Here is a tiny trained network, its code and every weight. The questions are about switching its units off for an input and a class, where a switched-off unit gives its printed mean instead of its output.

import numpy as np


def w(rows, s, z=0):
    codes = np.array(rows[::2]) - 128.0
    scale = np.full(codes.shape[1], s)
    scale[-1] = z or s
    return codes * scale


def norm(h):
    return h / np.sqrt((h * h).mean(-1, keepdims=True) + 1e-5)


def f(y):
    return y / 2 * (1 + np.tanh(0.7978845608 * (y + 0.044715 * y**3)))


def log_softmax(a):
    a = a - a.max(-1, keepdims=True)
    return a - np.log(np.exp(a).sum(-1, keepdims=True))


def net(x, mask):
    res = np.array(x, float).reshape(1, 6) / 4 @ E
    u = 0
    for l in range(3):
        y = f(norm(res) @ A[l][:, :-1].T + A[l][:, -1])
        res = res + np.where(mask[u : u + 5], y, B[l][:, -1]) @ B[l][:, :-1]
        u += 5
    return log_softmax(norm(res)[-1] @ U[:, :-1].T + U[:, -1])


A, B = {}, {}
E = w([
[245,87,100,181,180,169,138,168],'x0',
[121,119,112,129,136,133,141,118],'x1',
[127,166,178,126,222,126,188,70],'x2',
[152,128,155,119,112,93,127,130],'x3',
[142,124,143,119,118,115,132,135],'x4',
[138,125,147,101,115,118,137,162],'x5',
],0.012)
A[0] = w([
[106,67,151,77,114,96,176,130,124],'0.n0',
[255,104,124,175,141,193,140,129,231],'0.n1',
[208,142,78,166,146,153,129,168,244],'0.n2',
[94,95,56,136,100,122,36,118,175],'0.n3',
[168,66,59,137,79,107,56,140,252],'0.n4',
],0.009,0.003)
B[0] = w([
[97,171,126,116,135,123,80,117,143],'0.n0',
[201,104,141,216,190,185,157,72,255],'0.n1',
[221,126,176,99,101,197,131,215,224],'0.n2',
[94,94,128,103,91,54,125,159,196],'0.n3',
[144,198,24,127,79,255,85,207,227],'0.n4',
],0.0094,0.0096)
A[1] = w([
[142,93,136,55,69,81,76,158,113],'1.n0',
[163,169,84,176,155,110,95,77,183],'1.n1',
[50,220,145,178,121,115,173,63,118],'1.n2',
[99,148,197,159,207,147,160,112,171],'1.n3',
[93,87,117,96,2,96,50,135,3],'1.n4',
],0.0091,0.0026)
B[1] = w([
[54,150,55,169,168,123,118,154,185],'1.n0',
[38,124,123,125,33,128,75,152,163],'1.n1',
[170,191,203,44,87,112,82,233,240],'1.n2',
[84,37,193,94,147,84,84,67,253],'1.n3',
[38,116,29,254,88,66,118,43,234],'1.n4',
],0.0083,0.0058)
A[2] = w([
[175,159,115,65,90,228,173,163,66],'2.n0',
[95,96,157,5,158,124,122,181,45],'2.n1',
[125,152,234,159,214,98,127,125,253],'2.n2',
[79,152,1,69,87,98,129,117,20],'2.n3',
[153,109,156,179,199,112,246,47,67],'2.n4',
],0.0096,0.0044)
B[2] = w([
[186,169,79,134,23,109,69,86,193],'2.n0',
[74,139,109,93,110,6,139,41,176],'2.n1',
[128,127,127,64,180,125,236,89,255],'2.n2',
[92,137,140,227,129,60,102,131,189],'2.n3',
[168,63,222,148,203,170,148,141,185],'2.n4',
],0.011,0.0085)
U = w([
[1,188,15,203,35,74,43,191,251],'0',
[8,188,176,22,148,46,179,74,51],'1',
[202,146,19,185,45,232,67,228,132],'2',
[189,66,197,146,236,196,202,100,64],'3',
],0.0094,0.002)

Each question gives the input, the list of numbers given to net, and the class t.
The units are the neurons (one row each of A and B). Each row of codes is followed by its name. A weight is (code - 128) times the scale printed after its matrix; where a second scale follows, it is the last column's (A, B and U).
mask holds one flag per neuron, layer by layer. A switched-off neuron (its flag False) gives its mean, the last column of its row in B, instead of its output. The means were averaged over made-up inputs and are rounded, as every weight is.
A unit's drop is (log p(t) with every unit on - log p(t) with that unit switched off) / (log p(t) with every unit on - log p(t) with every unit switched off).
The circuit of an input: a set's keep is (log p(t) with only the set's units on - log p(t) with every unit switched off) / (log p(t) with every unit on - log p(t) with every unit switched off). Starting from the 12 units with the biggest drops (on a tie, the unit counted first), units are removed one at a time, each time the one whose removal leaves the highest keep (on an exact tie, the one counted first), for as long as the keep stays at least 0.8.
circuit, biggest first: the units of the circuit, biggest drop first
k most important neurons: the k neurons with the biggest drops, biggest first
top k neurons in layer l: the k neurons of layer l with the biggest drops, biggest first
drop when u is switched off: that unit's drop, to one decimal
input [0,5,2,-2,-7,5], class 1: top 2 neurons in layer 0	0.n4; 0.n1
input [0,-5,-6,-3,-7,-2], class 0: circuit, biggest first	0.n3
input [0,-4,4,-4,4,-8], class 1: 2 most important neurons	0.n1; 0.n2
input [-1,1,6,3,-7,-5], class 1: 2 most important neurons	0.n1; 1.n2
input [-1,-3,1,3,-6,4], class 1: 2 most important neurons	0.n4; 0.n3
input [0,-7,-6,-7,-6,-6], class 0: 4 most important neurons	0.n3; 0.n1; 1.n4; 2.n3
input [0,3,0,7,-2,2], class 0: 2 most important neurons	0.n2; 0.n1
input [0,6,6,-8,4,-1], class 1: circuit, biggest first	0.n1; 0.n2
input [-1,7,1,8,0,2], class 1: 2 most important neurons	0.n4; 0.n3
input [-1,6,6,1,2,8], class 1: drop when 0.n1 is switched off	0.1
input [-1,-4,7,-6,-8,-2], class 1: drop when 0.n1 is switched off	0.3
input [0,-2,-4,-1,-5,2], class 0: drop when 0.n3 is switched off	0.3
input [-1,-3,1,-8,1,4], class 1: drop when 0.n4 is switched off	1.2
